Here is a tiny trained network, its code and every weight. The questions are about switching its units off for an input and a class, where a switched-off unit gives its printed mean instead of its output.

import numpy as np


def w(rows, s, z=0):
    codes = np.array(rows[::2]) - 128.0
    scale = np.full(codes.shape[1], s)
    scale[-1] = z or s
    return codes * scale


def f(y):
    return np.maximum(y, 0)


def log_softmax(a):
    a = a - a.max(-1, keepdims=True)
    return a - np.log(np.exp(a).sum(-1, keepdims=True))


def net(x, mask):
    res = np.array(x, float).reshape(1, 4) / 4 @ E
    y = f(res @ A[0][:, :-1].T + A[0][:, -1])
    res = res + np.where(mask, y, B[0][:, -1]) @ B[0][:, :-1]
    return log_softmax(res[-1] @ U[:, :-1].T + U[:, -1])


A, B = {}, {}
E = w([
[133,107,143,128,114,119,123,128,136],'x0',
[126,194,113,127,25,131,42,110,86],'x1',
[188,87,96,171,115,107,165,118,2],'x2',
[187,152,75,207,73,208,170,82,193],'x3',
],0.0085)
A[0] = w([
[129,148,142,127,98,148,97,137,105,135],'n1',
[165,132,101,170,90,163,150,145,179,76],'n2',
[93,136,141,93,155,95,84,132,123,23],'n3',
[60,105,154,49,203,50,48,139,53,63],'n4',
[169,120,109,152,103,168,160,115,173,67],'n5',
[159,154,112,175,85,148,165,120,172,86],'n6',
[130,135,144,127,151,152,144,130,117,121],'n7',
[168,98,99,143,113,138,160,114,60,36],'n8',
[146,126,115,138,101,150,145,141,151,64],'n9',
[118,174,127,119,61,140,50,132,93,136],'n10',
[127,120,127,127,122,130,139,106,102,41],'n11',
[94,150,141,112,138,130,116,138,203,12],'n12',
[155,92,137,144,116,115,165,135,11,18],'n13',
[143,96,106,162,105,134,152,136,45,11],'n14',
[126,161,113,110,76,127,68,106,107,145],'n15',
[143,81,125,116,195,131,182,123,154,140],'n16',
[92,133,110,105,126,138,96,151,158,4],'n17',
[120,113,135,87,149,110,105,152,101,41],'n18',
[161,117,122,144,110,122,160,128,73,2],'n19',
[121,110,134,133,170,113,165,133,161,141],'n20',
[142,98,148,131,98,116,130,133,147,94],'n21',
[127,132,119,132,109,110,156,138,122,89],'n22',
[131,140,131,139,123,172,135,115,137,79],'n23',
[131,161,139,119,103,156,91,127,109,111],'n24',
[73,175,134,83,141,138,67,124,254,25],'n25',
[136,101,134,142,195,118,153,115,152,139],'n26',
[97,184,122,131,46,139,50,129,96,133],'n27',
[146,98,135,141,160,128,167,129,122,106],'n28',
[134,162,113,130,71,116,83,120,92,129],'n29',
[115,140,144,124,133,148,126,127,132,69],'n30',
[126,82,121,138,197,116,201,126,167,136],'n31',
[129,80,153,125,201,149,213,140,152,142],'n32',
[127,128,145,138,105,130,106,120,124,191],'n33',
[84,147,127,110,137,143,78,133,207,25],'n34',
[172,163,107,175,69,175,195,106,187,78],'n35',
],0.012,0.002)
B[0] = w([
[117,139,97,127,119,116,131,141,156,156],'n1',
[78,117,140,123,146,179,126,124,96,188],'n2',
[87,114,144,140,140,163,121,117,94,167],'n3',
[5,119,158,155,135,227,125,109,74,247],'n4',
[68,121,152,137,132,161,125,124,101,185],'n5',
[69,119,146,135,132,166,114,117,94,191],'n6',
[128,110,142,122,110,117,119,126,146,140],'n7',
[196,141,170,132,168,111,131,106,117,184],'n8',
[101,127,135,128,133,146,126,121,114,154],'n9',
[116,108,65,112,88,99,137,157,177,192],'n10',
[143,137,130,135,135,122,137,121,129,139],'n11',
[199,146,149,135,154,109,138,118,107,171],'n12',
[225,144,173,139,178,113,128,100,106,205],'n13',
[205,140,171,132,160,110,135,107,133,184],'n14',
[111,114,89,116,97,102,144,154,176,179],'n15',
[115,123,82,107,91,97,123,151,164,189],'n16',
[164,123,150,138,143,120,136,115,108,150],'n17',
[87,121,148,133,132,163,124,120,118,166],'n18',
[182,161,143,129,160,121,127,120,116,167],'n19',
[137,126,91,106,112,105,131,145,141,168],'n20',
[115,154,103,128,138,132,135,137,125,134],'n21',
[139,125,142,129,129,122,131,128,123,136],'n22',
[108,118,134,137,134,139,125,130,107,151],'n23',
[117,115,119,127,106,103,134,138,164,158],'n24',
[252,150,178,143,174,94,141,102,108,213],'n25',
[123,122,88,129,94,109,135,144,159,174],'n26',
[121,115,59,105,79,94,122,161,180,200],'n27',
[132,146,111,118,116,100,129,138,155,165],'n28',
[127,126,104,105,97,87,126,150,170,178],'n29',
[140,117,146,142,126,120,132,124,134,135],'n30',
[116,120,82,114,76,90,124,156,174,198],'n31',
[123,125,66,112,72,102,116,157,183,204],'n32',
[115,143,99,123,130,123,136,149,138,148],'n33',
[206,143,147,127,168,108,125,103,107,180],'n34',
[36,118,163,139,143,182,121,121,80,220],'n35',
],0.022,0.014)
U = w([
[94,88,19,87,66,80,134,198,186,254],'0',
[1,77,149,171,155,250,110,110,51,117],'1',
[233,161,167,152,210,82,156,86,97,7],'2',
],0.0089,0.00077)

Each question gives the input, the list of numbers given to net, and the class t.
The units are the neurons (one row each of A and B). Each row of codes is followed by its name. A weight is (code - 128) times the scale printed after its matrix; where a second scale follows, it is the last column's (A, B and U).
mask holds one flag per neuron, in row order. A switched-off neuron (its flag False) gives its mean, the last column of its row in B, instead of its output. The means were averaged over made-up inputs and are rounded, as every weight is.
A unit's drop is (log p(t) with every unit on - log p(t) with that unit switched off) / (log p(t) with every unit on - log p(t) with every unit switched off).
unit that matters most: the unit with the biggest drop
k most important neurons: the k neurons with the biggest drops, biggest first
drop of u: that unit's drop, to one decimal
input [3,5,-7,6], class 2: unit that matters most	n25
input [4,7,7,-2], class 0: 2 most important neurons	n27, n10
input [8,7,6,-7], class 0: 3 most important neurons	n27, n10, n29
input [-8,0,7,6], class 2: 4 most important neurons	n4, n8, n14, n13
input [-2,7,5,-7], class 0: 3 most important neurons	n27, n10, n29
input [1,3,3,-2], class 0: 2 most important neurons	n25, n34
input [3,6,-8,-6], class 2: 2 most important neurons	n25, n34
input [-8,4,-5,-4], class 2: 3 most important neurons	n25, n34, n32
input [-6,-8,-4,-8], class 0: 4 most important neurons	n32, n31, n16, n35
input [-5,6,-7,8], class 1: 2 most important neurons	n35, n6
input [7,-1,-8,7], class 2: 2 most important neurons	n25, n4
input [-5,4,-6,3], class 2: drop of n25	1.3
input [4,-7,5,-6], class 0: drop of n32	0.6
input [-7,1,4,2], class 2: drop of n4	0.3
input [2,-6,5,-5], class 0: unit that matters most	n32
